j_68: -1.69	+5.53	-8.44	+7.22	-0.14	-1.60	-3.38	+0.83	+1.16	+2.85	-0.36	+5.71	-2.45	-3.37	-4.65	-1.58	-0.79	+5.59	+1.84	+0.82	+3.12	-1.41	-1.85	+5.61	+1.85	-1.85	+1.64	+5.77	+1.43
j_540: +0.26	+1.73	-1.54	+0.33	-0.26	+0.20	+0.22	+0.28	+0.53	-3.37	+0.60	+0.87	-0.66	-0.89	+0.15	-0.78	-0.80	+1.60	+1.19	+0.81	+0.14	-0.33	+0.19	+0.80	+0.84	+0.19	+0.31	+0.27	+0.00
j_121: -1.74	+5.81	-8.45	+7.13	-0.08	-1.87	-3.36	+1.39	+1.29	+1.70	+0.97	+6.10	-2.46	-3.86	-3.82	-1.52	-0.53	+5.81	+1.67	+0.07	+3.35	-1.75	-1.86	+5.68	+1.81	-1.86	+1.94	+6.00	+1.33
j_643: -0.36	+5.70	-2.45	+7.25	+0.18	-1.87	-3.38	+1.31	+1.04	+0.70	-0.43	+6.01	-2.10	-3.80	-4.66	-1.09	-0.18	+6.01	+1.87	+0.82	+3.09	-1.84	-1.10	+5.72	+0.69	-1.10	+1.17	+5.86	+0.27
j_668: -1.63	+0.41	-0.39	+0.44	-0.01	-0.69	+0.07	+0.80	+0.32	-1.35	+0.86	+2.09	-0.58	-0.16	-0.36	+0.02	+0.33	+0.62	+0.10	+0.02	+0.77	-0.22	-1.53	+0.92	+1.00	-1.53	+0.32	+2.20	+0.90
j_411: -0.72	+1.85	-2.63	+2.10	+0.34	-1.18	-1.19	+0.72	-0.26	-0.43	+0.70	+1.36	-0.27	-0.99	-1.03	-0.08	-0.08	+1.18	+0.21	+0.04	+0.95	-1.12	-0.16	+2.70	-0.46	-0.16	+0.42	+2.15	+0.06
j_687: +0.23	+0.37	-0.06	+0.31	+0.07	+0.15	+0.17	+0.29	-0.26	-1.42	-0.38	+0.65	-0.60	-0.18	+0.28	+0.65	+0.15	+0.65	+0.15	+0.51	+0.09	-0.23	+0.27	+0.79	-0.45	+0.27	+0.44	+0.24	-0.05
-0.36	+5.71	-2.45 -> j_68
-0.43	+0.70 -> j_411
again j_68:  -> -1.85
+1.85	-2.63 -> j_411

j_29: +1.03	+4.18	+2.10	-6.58	-5.42	-0.79	-1.52	+4.18	+0.17	+4.27	+1.14
j_202: -6.74	+4.31	-3.58	-3.45	+0.32	-4.93	-5.96	+3.04	-1.00	+5.07	+2.16
j_68: -5.65	+0.30	+2.14	-3.27	-1.34	-1.34	+1.17	-1.34	-6.74	-1.34	+3.14
j_849: +3.03	-3.51	-3.23	+1.81	+2.56	-5.32	-5.16	-2.05	+5.65	+2.15	-3.40
j_643: -3.39	-0.70	-1.31	-5.55	+3.14	+0.83	+1.87	+4.64	-7.66	+2.22	+2.64
j_540: +3.15	+3.92	-3.25	-2.90	+4.27	+0.00	-0.57	+3.31	+3.15	+5.37	-0.70
j_411: -6.49	+3.64	-2.42	-1.68	-4.92	-0.73	-5.81	-2.27	-4.74	+2.59	+3.00
j_121: +2.80	-5.64	-2.18	+2.27	-2.13	-1.48	+1.65	-5.74	-4.76	-1.18	+2.13
j_189: -1.02	-4.39	-3.78	-4.11	+1.21	-6.96	-0.43	+5.89	+3.81	-4.93	-4.66
j_687: -4.87	-5.02	-3.12	+1.78	+2.79	+0.99	-3.07	+2.21	+0.09	-4.33	+4.24
j_334: -5.03	-0.79	+1.34	-0.30	-5.49	-0.30	-0.30	-5.38	-5.25	-2.34	-3.57
j_668: +2.93	-4.54	+0.63	+2.02	+2.93	+2.93	-4.48	+2.53	+4.60	+2.54	-4.96
again j_540:  -> +3.15
-4.39	-3.78	-4.11	+1.21	-6.96 -> j_189
again j_68:  -> -1.34
again j_668:  -> +2.93
again j_334:  -> -0.30
again j_29:  -> +4.18
-0.70	-1.31	-5.55	+3.14	+0.83 -> j_643

j_121: -0.56	-0.67	-3.06	-1.39	-3.34	-0.67	-2.77
j_29: +5.90	-4.68	+1.89	+5.90	-4.10	-1.47	-5.04
j_189: -9.00	+8.89	-0.27	-7.93	+8.36	+1.32	+8.92
j_202: +1.80	-0.21	-1.58	+0.37	-0.71	+3.27	+0.48
j_643: +2.16	-0.94	-1.76	+0.66	-1.41	+3.01	-0.25
j_334: -3.59	+2.82	+7.63	+1.20	+4.52	-8.79	+0.47
j_68: +5.16	-4.50	+0.87	+4.82	-4.11	-0.87	-4.64
j_411: +8.11	-6.55	+2.54	+8.10	-5.75	-2.10	-7.05
+4.82	-4.11	-0.87 -> j_68
again j_121:  -> -0.67

j_643: +1.18	+1.16	-1.23	-2.24	-2.24	+2.98
j_334: -5.57	+0.63	+0.71	+0.46	+2.37	-6.01
j_29: +0.68	-5.67	+0.85	+4.46	+0.19	-1.32
j_687: -1.19	+1.63	+0.02	-1.51	+0.63	-0.36
j_68: -2.58	+1.74	-0.58	-0.58	-0.58	-0.73
j_202: -2.07	+8.14	-1.00	-6.39	+0.33	+0.55
j_411: +1.53	-2.20	-0.95	+2.07	-0.97	+1.04
j_121: -2.59	+0.88	-6.51	+2.19	-3.36	-0.46
j_540: -1.02	+0.51	-3.05	+0.17	-1.68	-0.06
j_189: +0.59	+1.07	-1.64	-1.53	-2.14	+2.18
j_849: -1.08	-1.02	+1.88	+1.04	+0.98	-1.97
j_668: +7.19	+0.31	-0.33	-1.42	-2.86	+8.43
size: -5.57	+0.63 -> 2
again j_68:  -> -0.58

j_411: +1.30	-7.73	+0.16	+0.05	+0.16
j_202: +1.30	-7.73	+0.89	+4.19	+0.96
j_68: +0.12	+0.18	+5.46	-2.39	+3.55
j_849: +5.95	-1.43	-0.59	-1.43	-1.60
size: +5.95	-1.43	-0.59	-1.43	-1.60 -> 5
size: +1.30	-7.73	+0.16 -> 3
+1.30	-7.73	+0.16	+0.05	+0.16 -> j_411
again j_411:  -> +0.16
again j_849:  -> -1.43

j_202: +1.64	+0.97	+4.92	+7.08	-0.14	-9.28	-0.52	-7.62	+3.39	+0.17
j_334: +2.48	+1.44	+4.02	+4.87	+0.37	-7.26	-0.69	-6.20	+3.71	+0.17
j_668: +0.64	+0.32	+4.62	+8.33	-0.59	-9.46	-0.15	-7.57	+2.91	+0.17
j_121: +2.08	+1.31	+4.66	+6.06	+0.26	-8.26	-0.64	-7.08	+3.67	+0.17
j_540: +1.94	+1.31	+2.47	+2.37	+0.37	-3.85	-0.64	-3.63	+2.64	+0.17
j_643: +1.51	+1.06	+1.88	+1.95	+0.35	-2.93	-0.58	-2.77	+1.87	+0.17
j_189: +2.56	+1.53	+3.68	+3.88	+0.44	-6.07	-0.78	-5.34	+3.47	+0.17
j_849: +2.21	+1.31	+2.84	+2.70	+0.47	-4.46	-0.66	-4.27	+2.91	+0.17
j_411: +1.83	+1.25	+2.17	+2.13	+0.37	-3.32	-0.64	-3.32	+2.23	+0.17
j_68: +1.24	+0.91	+1.62	+1.86	+0.21	-2.73	-0.47	-2.35	+1.53	+0.12
j_687: +1.06	+1.87	+1.95	+3.22	+0.46	-5.18	-0.70	-4.83	+3.11	+0.17
again j_411:  -> -3.32
+1.06	+1.88	+1.95 -> j_643

j_202: -0.34	-0.36	-0.41	+1.00	+0.43	+0.73	+1.52	-2.75	+0.65	-0.55	-0.97	-0.50	+0.99	-0.52	-0.36	+1.40	+0.02	+4.71	-0.49	+0.37	+1.29	+0.58	-3.16	-0.04	+0.67	+0.80	+0.60	-2.92	-3.16	-0.53	+1.05	-0.29	+0.70	-0.54	+0.49	+4.65	-0.08
j_668: -1.29	+6.26	+5.39	-1.81	+0.33	-3.85	+1.30	+0.24	-5.14	+1.49	+1.37	+5.36	-1.73	-0.42	-0.12	+1.10	-0.58	+0.01	-0.33	-1.41	-1.60	-4.16	+1.23	-1.15	+4.39	+0.49	+0.54	-0.01	+4.39	-0.42	-1.47	+0.77	-1.67	+4.39	-1.11	+4.39	-0.93
j_68: -1.44	-0.56	-0.48	-0.79	+3.32	+0.51	-0.62	+0.29	+0.60	-0.36	-0.99	-0.72	-0.50	-3.94	-1.51	-0.65	+1.59	-0.63	-3.89	-1.53	-0.58	+0.64	-1.50	-1.43	+0.78	+5.48	+5.17	+0.44	+0.52	-4.61	-0.70	+0.84	-0.75	-0.61	+1.20	-0.28	+1.26
j_540: +1.43	-2.30	-2.18	+1.25	-1.35	+1.95	-1.68	+0.88	+2.25	-0.69	-0.32	-2.30	+1.17	+1.33	+0.55	-1.37	+0.34	-1.45	+1.44	+1.47	+0.85	+2.01	-0.03	+1.01	+2.41	-1.63	-1.87	+1.07	+0.70	+1.43	+0.82	-1.19	+1.21	-2.43	+0.98	-0.99	+0.60
j_643: -0.81	-0.71	-0.65	-0.75	+2.09	+0.89	-1.18	+1.06	+0.70	-0.15	-0.93	-0.75	-0.76	-2.68	-1.43	-1.06	+1.16	-1.91	-2.51	-1.13	-0.83	+0.56	-1.10	-0.58	+0.75	+3.00	+3.11	+1.14	+0.85	-2.68	-0.78	+0.80	-0.80	-0.67	+0.92	-1.29	+0.96
j_121: -0.24	+0.22	+0.12	+0.72	+0.13	-0.12	+2.32	-4.02	-0.32	+0.23	-0.48	+0.10	+0.63	-0.30	-0.05	+1.92	-0.54	+6.87	-0.24	+0.56	+1.35	-0.35	-1.42	-0.09	-0.34	+0.31	+0.31	-4.85	-4.94	-0.41	+0.85	-0.48	+0.63	+0.11	-0.76	+7.30	-0.51
size: -0.34	-0.36	-0.41	+1.00	+0.43	+0.73	+1.52	-2.75	+0.65	-0.55	-0.97	-0.50	+0.99	-0.52	-0.36	+1.40	+0.02	+4.71	-0.49	+0.37	+1.29	+0.58	-3.16	-0.04	+0.67	+0.80	+0.60	-2.92	-3.16	-0.53	+1.05	-0.29	+0.70	-0.54	+0.49	+4.65	-0.08 -> 37
size: -0.24	+0.22	+0.12	+0.72	+0.13	-0.12	+2.32	-4.02	-0.32	+0.23	-0.48	+0.10	+0.63	-0.30	-0.05	+1.92	-0.54	+6.87	-0.24	+0.56	+1.35	-0.35	-1.42	-0.09	-0.34	+0.31	+0.31	-4.85	-4.94	-0.41	+0.85	-0.48	+0.63	+0.11	-0.76	+7.30	-0.51 -> 37
-1.44	-0.56	-0.48	-0.79	+3.32	+0.51	-0.62	+0.29	+0.60	-0.36	-0.99	-0.72	-0.50	-3.94	-1.51	-0.65	+1.59	-0.63	-3.89	-1.53	-0.58	+0.64	-1.50	-1.43	+0.78	+5.48	+5.17	+0.44	+0.52	-4.61	-0.70	+0.84	-0.75	-0.61	+1.20	-0.28	+1.26 -> j_68
+1.52	-2.75	+0.65	-0.55 -> j_202

j_202: +5.86	+7.80	+0.28	+6.65	+1.30	-0.22	-1.88	-8.79	+2.71
j_849: +5.86	+7.80	+0.28	+6.65	+1.30	-0.22	-1.88	-8.79	-7.50
j_68: -7.84	+3.60	-5.23	-1.97	-1.97	-1.97	-2.66	-3.49	+8.21
again j_68:  -> -1.97
size: -7.84	+3.60	-5.23	-1.97	-1.97	-1.97 -> 6
size: -7.84	+3.60	-5.23	-1.97	-1.97	-1.97	-2.66 -> 7

j_334: +3.65	+1.87	+5.06	+1.73	+4.51	-0.07	+1.33	-0.71	+5.06	-0.71
j_540: +3.65	+1.87	-3.82	+1.73	+4.51	-7.51	-0.83	-7.86	-1.57	-0.71
j_68: -9.11	+2.40	+1.45	-1.59	+6.45	+2.88	+1.75	-5.59	+0.40	-0.71
j_411: +1.73	+3.65	-3.82	+1.87	+8.01	+7.61	-0.58	-3.19	-0.22	-0.71
j_849: +6.63	-4.52	+6.63	+5.06	+2.68	-1.83	+2.11	-7.89	-2.69	-0.71
again j_849:  -> +6.63
size: +1.73	+3.65	-3.82	+1.87	+8.01 -> 5
-9.11	+2.40	+1.45	-1.59	+6.45	+2.88	+1.75	-5.59	+0.40	-0.71 -> j_68
+1.73	+4.51	-0.07	+1.33 -> j_334
+3.65	+1.87	+5.06	+1.73 -> j_334
+3.65	+1.87	+5.06	+1.73	+4.51	-0.07	+1.33	-0.71	+5.06	-0.71 -> j_334

